Here is a tiny trained network, its code and every weight. The questions are about switching its units off for an input and a target symbol, where a switched-off unit gives its printed mean instead of its output.

import numpy as np


def w(rows, s, z=0):
    codes = np.array(rows[::2]) - 128.0
    scale = np.full(codes.shape[1], s)
    scale[-1] = z or s
    return codes * scale


def f(y):
    return np.maximum(y, 0)


def softmax(a):
    e = np.exp(a - a.max(-1, keepdims=True))
    return e / e.sum(-1, keepdims=True)


def log_softmax(a):
    a = a - a.max(-1, keepdims=True)
    return a - np.log(np.exp(a).sum(-1, keepdims=True))


def net(x, mask):
    ids = ['ΛΨαβτφ'.index(c) for c in x.split()]
    T = len(ids)
    res = E[ids] + P[:T]
    u = 0
    for l in range(2):
        r = res
        for j in range(3):
            rows = slice(3 * j, 3 * j + 3)
            q, k, v = (r @ M[l][rows].T for M in (Q, K, V))
            z = softmax(np.where(np.tri(T) > 0, q @ k.T / 3**0.5, -1e9)) @ v
            o = O[l][rows]
            res = res + np.where(mask[u + j], z, o[:, -1]) @ o[:, :-1]
        u += 3
        y = f(res @ A[l][:, :-1].T + A[l][:, -1])
        res = res + np.where(mask[u : u + 16], y, B[l][:, -1]) @ B[l][:, :-1]
        u += 16
    return log_softmax(res[-1] @ U[:, :-1].T + U[:, -1])


Q, K, V, O, A, B = {}, {}, {}, {}, {}, {}
E = w([
[6,128,182,188,148,78,61],'Λ',
[99,16,87,179,124,131,172],'Ψ',
[154,194,121,95,216,155,87],'α',
[130,156,175,125,154,63,127],'β',
[121,107,190,84,93,139,190],'τ',
[23,209,116,72,108,136,135],'φ',
],0.019)
P = w([
[192,165,86,56,96,145,82],'0',
[139,109,126,2,155,154,115],'1',
[157,157,124,59,136,139,136],'2',
[167,182,126,102,124,141,155],'3',
[171,203,135,135,121,141,179],'4',
[172,221,137,160,117,138,196],'5',
[174,235,144,181,111,140,201],'6',
[172,243,151,195,110,148,210],'7',
],0.0089)
Q[0] = w([
[180,160,112,150,169,198,140],'0.h1',
[130,189,53,106,132,53,157],'0.h1',
[160,146,89,153,30,129,95],'0.h1',
[235,114,113,199,152,140,68],'0.h2',
[173,151,112,114,71,170,102],'0.h2',
[64,72,2,179,78,162,160],'0.h2',
[124,140,98,123,152,196,103],'0.h3',
[120,81,100,57,163,115,107],'0.h3',
[105,181,88,164,117,116,94],'0.h3',
],0.0087)
K[0] = w([
[96,107,29,100,94,57,150],'0.h1',
[98,105,100,242,232,158,106],'0.h1',
[194,136,180,83,20,171,40],'0.h1',
[224,164,190,124,211,123,79],'0.h2',
[164,242,142,2,180,212,213],'0.h2',
[113,214,216,88,87,174,104],'0.h2',
[159,143,119,92,152,107,80],'0.h3',
[115,164,231,94,107,167,111],'0.h3',
[193,111,149,80,94,115,178],'0.h3',
],0.0063)
V[0] = w([
[149,81,165,130,185,55,171],'0.h1',
[213,155,150,67,123,78,164],'0.h1',
[176,66,164,156,2,200,164],'0.h1',
[152,140,84,94,138,206,94],'0.h2',
[99,215,213,84,152,93,83],'0.h2',
[134,101,152,161,158,43,164],'0.h2',
[77,174,81,161,232,139,84],'0.h3',
[151,42,22,180,150,183,118],'0.h3',
[104,151,69,146,198,35,214],'0.h3',
],0.0086)
O[0] = w([
[130,154,198,160,129,84,164,129],'0.h1',
[129,130,82,87,160,20,103,88],'0.h1',
[52,242,146,186,137,61,192,3],'0.h1',
[114,142,131,132,82,39,174,99],'0.h2',
[170,72,254,151,135,95,174,206],'0.h2',
[134,105,87,94,180,122,142,130],'0.h2',
[92,199,83,174,159,59,170,181],'0.h3',
[122,168,231,217,141,172,134,55],'0.h3',
[155,178,88,206,136,86,69,153],'0.h3',
],0.0076,0.0058)
A[0] = w([
[39,86,178,197,111,174,91,151],'0.n1',
[108,57,143,79,222,177,50,61],'0.n2',
[186,167,45,104,135,116,69,161],'0.n3',
[88,205,72,130,44,115,171,126],'0.n4',
[174,44,124,163,185,39,204,129],'0.n5',
[185,117,213,87,95,1,97,86],'0.n6',
[123,27,115,140,102,143,110,150],'0.n7',
[60,13,69,153,60,64,95,165],'0.n8',
[228,98,91,47,121,73,110,56],'0.n9',
[22,210,119,74,217,132,48,50],'0.n10',
[100,88,156,238,145,16,90,86],'0.n11',
[94,108,170,188,222,77,156,120],'0.n12',
[111,107,45,64,160,248,133,112],'0.n13',
[188,101,32,84,117,106,209,9],'0.n14',
[133,76,234,82,176,178,144,139],'0.n15',
[138,141,252,205,151,144,38,3],'0.n16',
],0.0074,0.0047)
B[0] = w([
[120,105,106,59,200,97,159,255],'0.n1',
[180,159,136,136,131,87,94,218],'0.n2',
[123,67,168,114,129,82,149,202],'0.n3',
[134,152,189,164,171,100,137,193],'0.n4',
[77,168,104,182,123,137,86,248],'0.n5',
[97,139,161,132,88,145,52,213],'0.n6',
[75,131,166,109,139,168,112,218],'0.n7',
[97,122,88,144,177,123,56,223],'0.n8',
[161,92,169,191,130,133,152,211],'0.n9',
[158,115,94,120,126,193,95,225],'0.n10',
[195,96,132,88,144,135,122,208],'0.n11',
[144,113,174,101,127,160,143,203],'0.n12',
[163,135,66,115,104,102,89,185],'0.n13',
[92,141,44,90,71,102,98,170],'0.n14',
[154,142,143,175,115,139,141,251],'0.n15',
[143,255,153,104,126,85,153,204],'0.n16',
],0.0095,0.0068)
Q[1] = w([
[148,67,147,156,57,158,152],'1.h1',
[150,60,255,93,196,151,77],'1.h1',
[19,154,157,114,55,104,178],'1.h1',
[79,109,38,106,73,109,208],'1.h2',
[94,35,94,52,203,85,126],'1.h2',
[155,186,32,6,71,98,71],'1.h2',
[160,169,138,126,193,13,97],'1.h3',
[116,144,141,198,19,119,33],'1.h3',
[164,196,211,195,188,36,172],'1.h3',
],0.0071)
K[1] = w([
[147,159,119,201,65,123,107],'1.h1',
[128,210,122,147,171,73,96],'1.h1',
[64,146,149,50,56,150,174],'1.h1',
[104,88,133,71,77,31,112],'1.h2',
[165,150,126,75,62,240,138],'1.h2',
[197,1,180,115,117,117,161],'1.h2',
[118,147,144,176,167,79,166],'1.h3',
[133,179,155,166,39,211,152],'1.h3',
[98,97,122,196,144,195,158],'1.h3',
],0.0099)
V[1] = w([
[63,99,112,105,121,152,196],'1.h1',
[95,245,144,93,107,111,101],'1.h1',
[112,129,121,213,203,83,138],'1.h1',
[3,98,167,145,84,103,116],'1.h2',
[173,149,94,224,110,154,183],'1.h2',
[110,62,156,191,206,124,133],'1.h2',
[33,89,2,154,149,117,162],'1.h3',
[185,112,68,81,143,128,117],'1.h3',
[126,127,123,195,69,149,135],'1.h3',
],0.0079)
O[1] = w([
[212,140,149,147,102,167,90,12],'1.h1',
[100,170,92,155,136,104,108,163],'1.h1',
[129,172,107,112,21,200,130,139],'1.h1',
[144,150,137,133,133,255,131,134],'1.h2',
[219,62,128,143,77,176,146,15],'1.h2',
[134,82,162,146,203,139,120,182],'1.h2',
[116,105,184,94,156,136,126,69],'1.h3',
[124,170,105,170,109,85,166,126],'1.h3',
[161,159,180,142,123,191,149,94],'1.h3',
],0.0089,0.011)
A[1] = w([
[172,131,139,162,120,143,67,149],'1.n1',
[133,87,209,101,143,118,123,166],'1.n2',
[85,104,8,123,78,148,115,178],'1.n3',
[33,64,144,78,135,142,129,90],'1.n4',
[137,123,53,31,119,101,167,123],'1.n5',
[102,45,60,81,183,139,115,92],'1.n6',
[57,151,139,164,115,169,122,45],'1.n7',
[125,86,127,140,163,103,101,91],'1.n8',
[37,125,104,150,39,99,176,76],'1.n9',
[157,112,15,135,142,154,97,76],'1.n10',
[164,211,71,127,119,189,168,61],'1.n11',
[172,167,221,130,100,99,181,1],'1.n12',
[110,124,195,134,62,136,187,183],'1.n13',
[123,137,169,145,106,33,126,80],'1.n14',
[148,149,49,135,100,109,66,101],'1.n15',
[197,159,160,206,60,203,141,79],'1.n16',
],0.011,0.01)
B[1] = w([
[124,133,120,178,54,124,130,146],'1.n1',
[125,125,157,131,93,144,189,201],'1.n2',
[101,47,139,84,108,160,89,225],'1.n3',
[145,153,126,114,103,133,173,249],'1.n4',
[86,127,98,176,130,142,118,196],'1.n5',
[164,157,115,154,132,143,129,238],'1.n6',
[151,123,92,115,165,116,140,176],'1.n7',
[137,159,132,144,94,120,124,207],'1.n8',
[173,125,110,156,143,109,112,175],'1.n9',
[138,139,144,105,106,58,133,165],'1.n10',
[160,65,114,90,135,116,123,149],'1.n11',
[144,147,82,189,191,247,111,136],'1.n12',
[122,87,106,79,104,59,155,148],'1.n13',
[177,108,117,115,171,175,125,228],'1.n14',
[158,95,158,136,115,194,170,196],'1.n15',
[74,107,89,123,141,87,106,141],'1.n16',
],0.014,0.011)
U = w([
[107,182,34,145,158,64,116,115],'Λ',
[165,118,97,127,120,181,157,2],'Ψ',
[254,90,117,116,128,74,106,85],'α',
[125,127,143,206,70,110,90,164],'β',
[132,89,151,51,84,34,168,189],'τ',
[93,67,75,106,142,123,69,174],'φ',
],0.0094,0.007)

Each question gives the input, a string of symbols that net reads in full, and the target symbol t.
The units are the heads (3 rows each of Q, K, V and O) and the neurons (one row each of A and B). Each row of codes is followed by its name. A weight is (code - 128) times the scale printed after its matrix; where a second scale follows, it is the last column's (O, A, B and U).
mask holds one flag per unit, layer by layer, with each layer's heads first. A switched-off unit (its flag False) gives its mean, the last column of its rows in O or B, instead of its output. The means were averaged over made-up inputs and are rounded, as every weight is.
A unit's drop is (log p(t) with every unit on - log p(t) with that unit switched off) / (log p(t) with every unit on - log p(t) with every unit switched off).
unit that matters most: the unit with the biggest drop
k most important neurons of layer l: the k neurons of layer l with the biggest drops, biggest first
which heads matter: for each layer, one digit per head in row order, 1 if its drop is at least 0.15 and else 0, layers parted by /
input β Λ τ Ψ Λ, target Λ: unit that matters most => 0.h3
input Λ Λ φ τ Ψ α Λ Ψ, target α: 4 most important neurons of layer 0 => 0.n11, 0.n10, 0.n1, 0.n12
input τ Ψ α Λ Ψ, target α: 3 most important neurons of layer 1 => 1.n14, 1.n9, 1.n5
input τ α Λ α τ τ α, target τ: 2 most important neurons of layer 0 => 0.n1, 0.n9
input α φ Ψ β β, target Λ: 4 most important neurons of layer 0 => 0.n3, 0.n4, 0.n8, 0.n6
input β Ψ α β Λ Ψ Λ, target Ψ: which heads matter => 001 / 011
input β Λ Ψ τ Λ τ, target Λ: 2 most important neurons of layer 0 => 0.n4, 0.n10
input τ Ψ Ψ Λ Ψ, target τ: which heads matter => 111 / 001
input τ β τ α τ τ β, target τ: 4 most important neurons of layer 1 => 1.n13, 1.n6, 1.n5, 1.n2
input α τ Λ, target Λ: 2 most important neurons of layer 1 => 1.n3, 1.n15
input φ Ψ τ β τ β Λ, target φ: 2 most important neurons of layer 1 => 1.n3, 1.n15
input Ψ φ Ψ Λ Λ Λ Ψ, target τ: which heads matter => 110 / 001
input Ψ φ Ψ τ Λ φ α, target α: 2 most important neurons of layer 0 => 0.n10, 0.n15
input τ φ β φ Λ Ψ β Ψ, target β: 3 most important neurons of layer 0 => 0.n5, 0.n3, 0.n14
input τ Ψ Ψ Λ β, target β: which heads matter => 111 / 111
input φ Λ τ Λ, target τ: unit that matters most => 0.h2
input Λ Ψ β τ α, target φ: which heads matter => 011 / 001
input τ Λ φ τ, target Λ: 2 most important neurons of layer 0 => 0.n1, 0.n6
input τ α α τ, target α: 2 most important neurons of layer 0 => 0.n14, 0.n7
input β α Ψ β τ, target φ: unit that matters most => 0.h2
input β τ Λ φ Λ φ Λ, target φ: which heads matter => 101 / 111
input Ψ Λ Λ Ψ, target Λ: which heads matter => 011 / 000
input Λ φ Ψ Ψ β Λ φ, target Ψ: 2 most important neurons of layer 1 => 1.n10, 1.n2
input Λ β Ψ Λ φ, target φ: which heads matter => 000 / 000
input φ τ Λ τ τ Λ, target τ: 3 most important neurons of layer 0 => 0.n11, 0.n12, 0.n5
input Ψ α Λ Λ τ, target φ: which heads matter => 010 / 000
input α α φ Ψ τ Ψ φ, target Ψ: unit that matters most => 0.n4
input Ψ α α φ, target φ: 2 most important neurons of layer 1 => 1.n3, 1.n5
input τ Ψ β, target φ: which heads matter => 011 / 010
input Ψ φ Λ β, target φ: which heads matter => 010 / 010
